Below are the code and all the weights of a small trained network. Each question names an input and a class and asks about switching units off, where a switched-off unit gives its printed mean instead of its output.

import numpy as np


def w(rows, s, z=0):
    codes = np.array(rows[::2]) - 128.0
    scale = np.full(codes.shape[1], s)
    scale[-1] = z or s
    return codes * scale


def norm(h):
    return h / np.sqrt((h * h).mean(-1, keepdims=True) + 1e-5)


def f(y):
    return y / 2 * (1 + np.tanh(0.7978845608 * (y + 0.044715 * y**3)))


def log_softmax(a):
    a = a - a.max(-1, keepdims=True)
    return a - np.log(np.exp(a).sum(-1, keepdims=True))


def net(x, mask):
    res = np.array(x, float).reshape(1, 3) / 4 @ E
    u = 0
    for l in range(4):
        y = f(norm(res) @ A[l][:, :-1].T + A[l][:, -1])
        res = res + np.where(mask[u : u + 8], y, B[l][:, -1]) @ B[l][:, :-1]
        u += 8
    return log_softmax(norm(res)[-1] @ U[:, :-1].T + U[:, -1])


A, B = {}, {}
E = w([
[51,252,84,181],'x0',
[109,180,185,35],'x1',
[121,43,99,86],'x2',
],0.0041)
A[0] = w([
[64,65,126,54,197],'0.n1',
[182,73,139,128,159],'0.n2',
[61,79,60,168,175],'0.n3',
[166,252,171,224,55],'0.n4',
[100,249,150,65,41],'0.n5',
[157,201,185,247,25],'0.n6',
[172,226,159,60,5],'0.n7',
[234,170,1,38,100],'0.n8',
],0.0051,0.0018)
B[0] = w([
[93,253,163,180,245],'0.n1',
[128,118,189,190,197],'0.n2',
[104,111,102,132,229],'0.n3',
[131,76,85,131,251],'0.n4',
[86,160,170,149,246],'0.n5',
[94,99,151,106,185],'0.n6',
[110,136,147,129,168],'0.n7',
[138,168,176,160,125],'0.n8',
],0.006,0.0017)
A[1] = w([
[94,129,60,166,139],'1.n1',
[126,91,145,183,149],'1.n2',
[255,117,120,152,163],'1.n3',
[160,80,157,175,110],'1.n4',
[156,120,209,54,106],'1.n5',
[148,124,183,124,101],'1.n6',
[110,121,92,73,249],'1.n7',
[93,81,86,114,123],'1.n8',
],0.0092,0.0017)
B[1] = w([
[175,62,176,140,241],'1.n1',
[139,141,201,2,184],'1.n2',
[30,183,111,90,204],'1.n3',
[89,184,159,10,196],'1.n4',
[199,25,66,226,252],'1.n5',
[133,79,114,175,171],'1.n6',
[98,167,186,159,153],'1.n7',
[174,184,149,162,159],'1.n8',
],0.0054,0.0033)
A[2] = w([
[170,133,220,85,98],'2.n1',
[140,113,150,162,143],'2.n2',
[37,128,146,97,99],'2.n3',
[131,105,151,113,122],'2.n4',
[210,174,72,173,71],'2.n5',
[87,128,104,211,146],'2.n6',
[203,72,181,254,206],'2.n7',
[167,128,173,170,1],'2.n8',
],0.008,0.002)
B[2] = w([
[151,127,98,72,153],'2.n1',
[100,134,88,85,148],'2.n2',
[170,42,237,126,158],'2.n3',
[169,226,113,91,136],'2.n4',
[139,133,113,43,134],'2.n5',
[146,53,106,123,179],'2.n6',
[163,89,28,253,255],'2.n7',
[144,93,144,107,132],'2.n8',
],0.0053,0.0071)
A[3] = w([
[177,87,181,157,250],'3.n1',
[102,92,120,7,98],'3.n2',
[245,123,181,54,209],'3.n3',
[17,58,165,144,127],'3.n4',
[93,205,188,66,109],'3.n5',
[150,142,132,141,161],'3.n6',
[198,154,152,2,91],'3.n7',
[150,136,19,198,250],'3.n8',
],0.0082,0.0023)
B[3] = w([
[58,165,86,193,180],'3.n1',
[63,121,183,81,162],'3.n2',
[87,102,122,130,170],'3.n3',
[152,194,147,140,164],'3.n4',
[135,118,89,224,184],'3.n5',
[73,50,194,194,134],'3.n6',
[118,77,171,68,173],'3.n7',
[156,3,69,81,254],'3.n8',
],0.0064,0.0073)
U = w([
[55,57,218,83,189],'0',
[169,4,46,204,195],'1',
[84,172,180,237,194],'2',
[176,153,96,92,1],'3',
[175,128,136,129,24],'4',
],0.013,0.0059)

Each question gives the input, the list of numbers given to net, and the class t.
The units are the neurons (one row each of A and B). Each row of codes is followed by its name. A weight is (code - 128) times the scale printed after its matrix; where a second scale follows, it is the last column's (A, B and U).
mask holds one flag per neuron, layer by layer. A switched-off neuron (its flag False) gives its mean, the last column of its row in B, instead of its output. The means were averaged over made-up inputs and are rounded, as every weight is.
A unit's drop is (log p(t) with every unit on - log p(t) with that unit switched off) / (log p(t) with every unit on - log p(t) with every unit switched off).
The circuit of an input: a set's keep is (log p(t) with only the set's units on - log p(t) with every unit switched off) / (log p(t) with every unit on - log p(t) with every unit switched off). Starting from the 12 units with the biggest drops (on a tie, the unit counted first), units are removed one at a time, each time the one whose removal leaves the highest keep (on an exact tie, the one counted first), for as long as the keep stays at least 0.8.
units of the circuit, in order: the units of the circuit, biggest drop first
most important unit: the unit with the biggest drop
top k neurons: the k neurons with the biggest drops, biggest first
k most important neurons of layer l: the k neurons of layer l with the biggest drops, biggest first
drop when u is switched off: that unit's drop, to one decimal
input [8,1,7], class 2: units of the circuit, in order	[2.n7 3.n8 3.n4]
input [1,7,-7], class 2: most important unit	0.n5
input [0,0,-4], class 0: units of the circuit, in order	[1.n5 2.n7]
input [0,-8,7], class 0: 2 most important neurons of layer 2	[2.n7 2.n4]
input [-7,-1,-3], class 0: top 2 neurons	[1.n4 1.n3]
input [5,1,4], class 2: top 3 neurons	[1.n5 2.n7 3.n8]
input [3,1,8], class 2: 2 most important neurons of layer 0	[0.n1 0.n4]
input [1,1,4], class 2: 2 most important neurons of layer 1	[1.n5 1.n8]
input [4,2,3], class 2: top 2 neurons	[1.n5 2.n7]
input [3,7,-2], class 2: drop when 2.n1 is switched off	0.0
input [8,4,2], class 2: drop when 2.n7 is switched off	0.6
input [3,4,5], class 2: drop when 2.n7 is switched off	0.2
input [-1,-8,4], class 0: drop when 1.n4 is switched off	1.0
input [-8,-5,6], class 0: most important unit	1.n4
